Each row is followed by its class number.
[  66 -129   80 -219  -52  281   70    2 -254 -114  225  -13  192 -108
 -230 -712  -56  247   63   90 -246    8   24 -261  193  -98  181   32
  -84  -20  191  166]  9
[ -14 -156  200  -46  183  301  227   34 -296 -166  -40   36  106 -470
 -244 -455   47  142    0  139 -366  134  123 -172  256 -174  201   47
 -211  -77  135  145]  4
[  -7  159  -86  -43 -240 -376 -340 -113  276 -200  270 -102  115  199
 -355  108 -152 -214  237  -69  210  -30 -191 -318  -56   64 -113   98
 -134 -316  -19 -117]  0
[-127  -89  241  -54  117  177  220   44 -194 -244   30   63   60 -476
 -201 -355   48   61   -3  142 -171  159   93 -161  355 -128  199  -21
 -163 -136   51  154]  4
[ -34   53  146   72   -6  -27  -75   68 -172 -251  194   25  180 -405
 -272 -320  109  -86  127  235  -53  201   68 -283  238 -111  102 -115
 -135 -276 -113  126]  12
[-145  -54 -194   35  -77  -69   31 -100  196  -46  224   11  214   10
  -70  277  153    0  -10  -34  100  106 -169   19    1  314 -172 -308
  110 -244  -91 -112]  7
[-175   19 -154   90   19  -90  -35 -118  338  -68  202   71  155 -108
  -39  429  197 -136   -7   51  222  153 -179  100    0  335 -176 -382
  202 -412  -98 -189]  11
[-137 -121   -6   19  -36   92   85 -112  189  -31   -6  110   -9 -143
  -34  133   55   -4  -23  -51  -90  192 -282  -65  -19  285   31 -186
  191 -117   47 -170]  11
[-372   79   40  376   80 -197  107 -131  353 -200  -42  138  117 -488
 -130  633  275 -289 -131  201  221  229  -46  165  279  291 -205 -380
  188 -506 -272 -160]  5
[-270   12 -153   88   71 -102  193 -161  130 -252  208  -64  311 -192
 -186  461  241  -87 -159  110  153   82  -10  137  180  412 -396 -417
  125 -547  -56  -52]  1
[ -24  237  -91   35 -249 -273 -551  -91  420  -82  250  -54   99   83
 -410  277  -40 -380  377  -41  382   14 -232 -204  -99   65  -98   62
  -83 -406 -119 -231]  9
[ -50  185   79  -79 -225  -93 -275 -114  360 -263   68   16  -33    3
 -402  264 -154 -321  229  -47  129   18 -268 -222  -26   49 -109  135
 -134 -306   49 -187]  2
[-219  -80 -113   80  -63   52   60 -156  197 -103  207   53  210 -100
  -72  339  173  -46  -39   11  204  103 -150   43   98  466 -260 -326
  179 -289  -48 -114]  10
[ -21  -68 -161  -65  -30  -22  -80 -132  157   10  224   71   83  122
   11  132   78  103  -10  -56  -35   96 -233  -90 -103  332  -94 -175
  180  -93  -47 -155]  12
[  74    0  -29 -136 -111  -33 -240   67 -258  -44  496  -60  330   98
 -262 -567    4  184  132  212  111  -58   57 -248  271  -27   56 -126
  -27 -135  -84  235]  8
[ -56   78   58 -150  -86 -226  -37 -113  255 -224  102   20  -29  -64
 -221  202 -117 -226  155  -82   98   57  -95 -212    1  119 -111   89
 -168 -171  102 -104]  10
[  77 -299  -21 -294 -113  265   75 -121  -13  211   80  183  -75  153
  218 -288  -93  288  -44 -179 -389   56 -279 -188 -174  358  143  132
  169  415  220  -45]  7
[  27 -126   63 -218    8  209  102  -58 -326 -260  357  -84  297 -126
 -265 -679  -77  298   29  141 -262  -38   79 -280  259 -117    2  -54
  -89  -71  160  255]  6
[-113  -78  136 -232   90  161  301 -199  256 -463  -34   45   68 -299
 -266  289  -82  -86  -68 -103 -221   63  -34  -98   98  147 -299   62
 -137 -394  412  -60]  8
[  75  -40  121 -178   13  225  -54   -3 -198 -131  251   31  163 -199
 -316 -529  -70  164  151  131 -227   77   52 -319  217 -118   84  -21
 -110  -81   97   94]  3
[ -19 -172  222 -174  207  303  318   10 -335 -286   62   17  122 -390
 -216 -473   29  195  -38   92 -390   63  179 -191  278 -145   80   18
 -185  -72  214  199]  0
[-113   50  -79 -147 -116 -159  -15 -189  266 -292  298 -109  225   28
 -321   73 -115 -124  169  -54   36  -53  -81 -175   52   49 -272  -52
  -76 -375  157  -72]  6
[ 222 -245   34 -412  -71  430  192  -46 -501 -205  318  -33  233    9
 -232 -899 -150  566  -47    0 -517  -29   74 -305  188 -200   18  -31
 -133  196  356  312]  4
[-225  142   55   27  -15 -132  -25 -137  417 -368   98  -31   90 -262
 -410  518   57 -339  138   -5  148    9 -101  -30  132   79 -189  -25
 -119 -576   65 -204]  0
[ -46  160   80  166 -125 -280 -372  127  -58  -67  309  -12   99 -130
 -240 -299   49 -214  290  224  292   80   20 -271  255 -104  191 -140
  -73 -213 -379  124]  12
[-102   14  -56   91 -110  -10 -153  -74  288  138   63  128  -39  -29
  -29  269   83 -126   39  -46   59  163 -299  -35  -90  290   77 -126
  200   -7 -135 -220]  3
[  34   85  -81 -169 -118  -91 -217 -115  182 -179  279  -49  209  135
 -274   75  -81  -64  153  -65  153  -60  -85 -200    4  112 -191  105
 -197 -328   97  -54]  10
[ -78  231  235   77 -232 -193 -449  -50  477  -79 -162   95 -276  -78
 -344  345 -161 -557  333  -28  186   70 -304 -202 -121   40  126  360
 -131 -149  -97 -291]  2
[ -72  -13   20  155   18  -34   85  -71  324  -33 -133  225  -79 -332
  -17  349  136 -192  -40   47  -15  247 -250  -31  -69  290   34 -118
  129 -136  -70 -198]  8
[-151 -273   50   -3  124  172  514 -201  120 -139 -124  197 -112 -342
   92  177  133   84 -275  -82 -379  221 -156   36  115  319   41 -214
  113   28  142  -71]  12
[  39 -260  -76 -284  -24  283  191 -159   36   59  126  113   79   32
   81  -68   -5  195  -72 -177 -351  176 -243 -170 -145  309  -44  -51
  165  151  273  -96]  6
[ -45   19  144 -109  -81 -139  -52 -100  336 -187  -26   64 -100  -99
 -338  216 -109 -237  217  -63  -34  101 -140 -241   51   50  -28  109
 -149 -280   95 -179]  5
[-139 -151  217 -303   71  241  284 -187  179 -334  -83  127 -134 -274
 -210  186  -42   -5    1 -198 -336   95 -121 -152   35  134  -86  157
 -135 -116  382 -109]  10
[  67 -126  247 -117   44  295   31   21 -315 -182   81   46   23 -260
 -308 -605  -15  112  137   81 -335  120   30 -320  207 -164  216   48
 -120  -23   76  124]  1
[-141 -210   18  -26  -38   74  228 -175  148    2   28  194  -18 -175
   92  153  126   66  -45  -93 -242  186 -270  -48   56  352   15 -180
  170   75   -8 -118]  12
[ -34 -379   -5 -294  151  445  484 -192  -80  -52  -32  122   34 -103
  129  -26   -8  324 -321 -207 -549  141 -114  -38   -8  330  -72  -78
  103  141  411  -38]  4
[-141  -50   96  -31   46   52   44   -6 -197 -251  274  -37  199 -213
 -266 -376   44  106   19  265   22  -39  153 -127  284  -44  -33  -86
 -130 -297  -22  223]  0
[-304  103  120   23   43 -122  120 -156  316 -503  115  -57  231 -414
 -395  466   99 -257   50   79   78   53   12   34  282   86 -314 -191
 -148 -745   70 -107]  11
[-205   20 -166   63   20  -53   16 -112  295  -42  138   49  208  -97
  -58  431  240  -91 -107   29  230  139  -95  143   18  343 -198 -252
  135 -392  -92 -116]  9
[-155  -24   79 -277  -27  -43   92 -194  239 -386  149   -9   80  -58
 -320  229 -138  -86   10 -105  -58    1  -72 -197  156  152 -291   19
 -140 -406  269  -20]  5
[ -51 -115  340  -44  251  328  219   55 -251 -173 -105   83  -20 -561
 -225 -338   91   42  -11  182 -332  165  168 -108  308  -68  223   62
 -131 -117   43  101]  1
[-200  185  206  139  -60 -279   -6 -108  499 -368 -118  109  -92 -479
 -369  557  -10 -498  178   32   94  187 -135 -127  133   38 -107  -30
  -81 -444  -31 -246]  8
[-112  -71   96  114  -65  -33   43  -98  268  -16 -126  194 -192 -226
    4  270   51 -162    7  -54  -75  268 -284 -105  -26  289  116  -74
  131    8 -103 -221]  12
[ -27 -145  286 -157   25  157  107   14 -302 -186   81   98    5 -309
 -239 -567  -62  148   54  109 -303  156   85 -339  305 -132  139    3
 -108   26   80  175]  5
[  16 -233  266 -291  125  396  289  -15 -360 -108   56  161   15 -313
  -80 -680  -41  291  -37   23 -527  115   71 -324  314  -91  255   91
  -93  186  263  234]  3
[-221   21 -157  278  -32  -37   -8 -117  364   22   88  113  137 -200
  -62  370  227 -174  -54  127  268  162 -183  106   89  342  -90 -311
  248 -367 -201 -158]  6
[ -88 -263   38 -113   41  267  346 -159   90  -22  -65  210  -90 -255
   48   12   13  140 -151 -150 -368  188 -255  -67  -16  304   22 -124
  124  133  179 -130]  8
[  25 -268 -146 -213   30  278  290 -206  -17  -67  150   40  188   -6
   -6  -55    2  284 -176  -99 -388  140 -171 -132  -72  225 -140 -152
   70  -27  266  -43]  6
[-138  -62   67  199  -47   78  -60  -71  246  101 -133  171  -77 -159
  -12  254  165 -190    0   -5   32  170 -248   20  -78  354   85  -65
  218  -58 -137 -243]  9
[ -46 -175  184 -402  202  302  559 -171   64 -437 -174   53  -77 -328
 -122  222 -127   61 -265 -164 -495   93   45  -69   70   51 -172  150
 -242 -172  588   -2]  4
[-164  102  124   50  -36 -146 -185  -92  390 -193  -28   53 -105 -245
 -222  413  -71 -388  233  -33   94   56 -146 -178   34   97  -20  136
 -105 -337   -7 -190]  7
[  -8  -60  127 -145   27  250  -43   62 -271  -88  230   78  182 -306
 -249 -489   78  124  146  117 -230  162   95 -312  186 -128  110  -44
 -105 -130   87   64]  10
[-168   12  239  -48  115   71  133 -171  337 -315 -143  144 -148 -493
 -248  408    2 -272   96  -51 -165  172  -55 -101   97   60  -93   98
 -148 -296  165 -174]  3
[-153  234 -130  313 -295 -303 -527  -15  466  147  116  136  -84  -27
   20  482  130 -353  222   36  437  208 -348  -42 -162  168   52 -133
  223 -217 -418 -296]  12
[-129  -74  -69   57  -38  -49   40 -108  223   27   68  137  -63 -135
   56  287   91  -92  -12  -41    5  225 -240 -111  -49  310  -31 -241
  216  -71 -101 -167]  6
[ -53  -75  186 -337    8   -4   98 -184  178 -158  -99  129 -201 -191
 -178   70 -188  -55  132 -185 -437  118 -194 -345 -108   50    4  244
  -99   40  301 -196]  9
[-199  122 -130  187   -3 -173 -150  -66  326    5  134   27  108 -102
 -100  503  189 -266   21   36  284  135 -190   62   37  334  -77 -252
  160 -413 -258 -227]  1
[  17   45  117 -244 -126  -84 -126 -164  261 -243   62   49  -57   29
 -368  110 -134 -150  156 -159 -186   50 -217 -293  -62   95  -74  206
 -140 -199  151 -124]  1
[ -17 -187  220 -265  120  241  281   15 -391 -292  148   -7  148 -274
 -298 -493  -20  297  -43   87 -376   70  153 -257  369 -117   29  -84
 -147  -79  196  229]  8
[ -39  179   31   -8 -152 -292 -422  -31  389  -22  152    4   14   28
 -309  263  -36 -369  397  -22  266   83 -182 -214 -126   57    1  172
  -98 -277 -106 -279]  0
[  68   -8  161  -38   94   11   -7   83 -238 -192  174   31   82 -328
 -316 -393   -1   58   92  248 -130   61   98 -283  271 -120  114 -109
 -187 -178  -89  152]  8
[-148  200   41  -52 -123 -292 -400  -63  494 -172  152   -4  -19  -37
 -354  582  -36 -395  286  -25  460  165 -140 -126   -9  123 -189   38
 -109 -496 -117 -224]  5
[ -94   91  303  -40   19 -124  -52  -90  351 -254 -190  175 -282 -400
 -275  366  -28 -378  226  -51 -117  213 -152 -231   12   23   52  211
 -169 -226   40 -278]  12
[  68  -70  285    1   62  184   42   81 -220 -129  -77  125  -67 -425
 -219 -609  -63   51   51  197 -244  142   32 -308  216 -158  333  157
 -176   24   24  173]  5
[ 170 -218  265 -207   40  359   89    9 -365  -39    9  113 -104 -241
 -151 -812  -92  259   88   83 -562   65  -54 -370   95 -108  405  231
 -131  242  152  140]  1
[-134  -37  295   85   68  154   15   65 -166 -142   11  117    8 -538
 -300 -325  108  -31  105  254  -90  171   96 -159  372 -129  194  -54
  -75 -174  -91   82]  5
[-131  -13 -329  -42  -47 -183  -59 -128  118  -42  426 -124  328  181
  -57  241  156   85  -66   31  216   -2  -88   59   34  361 -251 -321
  143 -317  -48  -10]  12
[ -88  160   59    9  -66 -153 -119 -170  376 -328   58  -60   85 -211
 -438  396  -52 -389  204  -14  118   71  -99 -105   51  101 -207   59
 -140 -497   79 -227]  1
[-176   42   -2 -189  -53 -122  132 -230  255 -505  260 -101  218  -71
 -347  203 -134  -73    4  -97  -12  -38  -37 -107  213   71 -381 -189
 -126 -554  234  -62]  11
[-165  147  130  -54  -63 -176 -189 -122  422 -264  100   64  -48 -257
 -342  405  -26 -343  263  -68   50  108 -205 -209  -10   65  -79   94
  -98 -363    7 -287]  0
[ -79 -184  114 -126  -34  293   25  -73  132  155  -70  204  -74 -168
   84  117   66   41   34 -168 -331  163 -378 -100 -120  338  188  109
  175  214   94 -222]  4
[-219  232  -38  363 -155 -328 -381  -20  429   93   -6  136 -122 -109
    1  566  140 -414  112   29  338  187 -275   11  -81  195   29 -162
  229 -223 -416 -332]  12
[  -2   45  364  103   98  147  -48  164  -69 -121 -118  138  -92 -462
 -280 -347   52 -191  142  254  -40  146    7 -171  212 -134  354   60
 -185 -229 -115    8]  11
[-253  -87   50 -106  191  103  391 -203  210 -459   61  -62  164 -370
 -321  271   12  -53  -56  -68 -220    6   40  -18  227   80 -247  -95
 -157 -507  287  -72]  0
[  59 -100  270  -65   61  158   67   39 -282 -115  -42   85  -78 -387
 -171 -506 -116   64   38  116 -320  112   32 -320  224 -162  302  151
 -215  115   59  149]  4
[-175 -101 -145  -39  107   12  171 -171  199 -151  212   47  130  -97
   -6  363  177   14 -154  -93   20  155 -105   61  107  340 -177 -327
  112 -285   10 -104]  12
[-133   17  -71   91  -27 -107  -23 -101  224  -43  136   43  155  -28
  -69  480  219 -225  -74  120  284  128 -148  123   13  482 -188 -232
  160 -311 -148 -103]  1
[ -61 -136  337    0  247  260  280   48 -241 -258 -109  121  -32 -549
 -141 -334   60   46  -96  196 -255  149  135 -118  331  -99  240   35
 -182  -55   31  203]  4
[-235  -16  237  -82  110  -34  244 -151  303 -398 -146  102  -96 -497
 -283  517   34 -268   29  -75 -131  172  -16  -45  171   77 -159   37
 -210 -316  127  -84]  7
